Here is a tiny trained network, its code and every weight. The questions are about switching its units off for an input and a class, where a switched-off unit gives its printed mean instead of its output.

import numpy as np


def w(rows, s, z=0):
    codes = np.array(rows[::2]) - 128.0
    scale = np.full(codes.shape[1], s)
    scale[-1] = z or s
    return codes * scale


def f(y):
    return np.maximum(y, 0)


def log_softmax(a):
    a = a - a.max(-1, keepdims=True)
    return a - np.log(np.exp(a).sum(-1, keepdims=True))


def net(x, mask):
    res = np.array(x, float).reshape(1, 2) / 4 @ E
    y = f(res @ A[0][:, :-1].T + A[0][:, -1])
    res = res + np.where(mask, y, B[0][:, -1]) @ B[0][:, :-1]
    return log_softmax(res[-1] @ U[:, :-1].T + U[:, -1])


A, B = {}, {}
E = w([
[118,74,252,33,48],'x0',
[252,225,162,77,108],'x1',
],0.011)
A[0] = w([
[112,86,188,100,57,172],'n1',
[228,193,155,121,133,161],'n2',
[115,87,177,87,72,158],'n3',
[235,199,145,111,131,181],'n4',
[154,199,74,156,154,219],'n5',
[7,75,91,112,139,255],'n6',
[154,157,47,180,167,255],'n7',
[61,80,136,107,142,188],'n8',
[112,91,195,91,57,132],'n9',
[51,110,121,126,142,197],'n10',
],0.012,0.0057)
B[0] = w([
[147,161,208,175,119,214],'n1',
[110,115,112,52,55,223],'n2',
[118,165,227,180,81,205],'n3',
[101,119,155,31,73,235],'n4',
[88,114,73,80,152,226],'n5',
[43,118,130,227,225,247],'n6',
[50,82,2,102,176,250],'n7',
[65,163,157,175,163,197],'n8',
[132,184,215,133,84,213],'n9',
[42,179,118,183,174,195],'n10',
],0.0086,0.015)
U = w([
[90,67,87,167,194,231],'0',
[95,177,209,213,124,119],'1',
[92,107,73,2,100,134],'2',
[178,132,208,78,8,122],'3',
[215,130,125,134,130,19],'4',
[192,139,97,165,75,3],'5',
],0.008,0.0039)

Each question gives the input, the list of numbers given to net, and the class t.
The units are the neurons (one row each of A and B). Each row of codes is followed by its name. A weight is (code - 128) times the scale printed after its matrix; where a second scale follows, it is the last column's (A, B and U).
mask holds one flag per neuron, in row order. A switched-off neuron (its flag False) gives its mean, the last column of its row in B, instead of its output. The means were averaged over made-up inputs and are rounded, as every weight is.
A unit's drop is (log p(t) with every unit on - log p(t) with that unit switched off) / (log p(t) with every unit on - log p(t) with every unit switched off).
The circuit of an input: a set's keep is (log p(t) with only the set's units on - log p(t) with every unit switched off) / (log p(t) with every unit on - log p(t) with every unit switched off). Starting from all 10 units, units are removed one at a time, each time the one whose removal leaves the highest keep (on an exact tie, the one counted first), for as long as the keep stays at least 0.8.
circuit, biggest first: the units of the circuit, biggest drop first
top k neurons: the k neurons with the biggest drops, biggest first
drop when u is switched off: that unit's drop, to one decimal
input [1,-8], class 1: circuit, biggest first => n7
input [2,1], class 3: circuit, biggest first => n6; n7
input [1,2], class 3: circuit, biggest first => n7; n6
input [1,-4], class 1: top 2 neurons => n7; n5
input [1,7], class 3: top 3 neurons => n7; n6; n10
input [1,6], class 3: top 2 neurons => n7; n6
input [6,1], class 3: drop when n10 is switched off => 0.2
input [4,1], class 3: drop when n6 is switched off => 0.7
input [3,1], class 3: top 2 neurons => n6; n10
input [-8,2], class 2: drop when n6 is switched off => 0.1
input [1,1], class 3: top 2 neurons => n6; n7
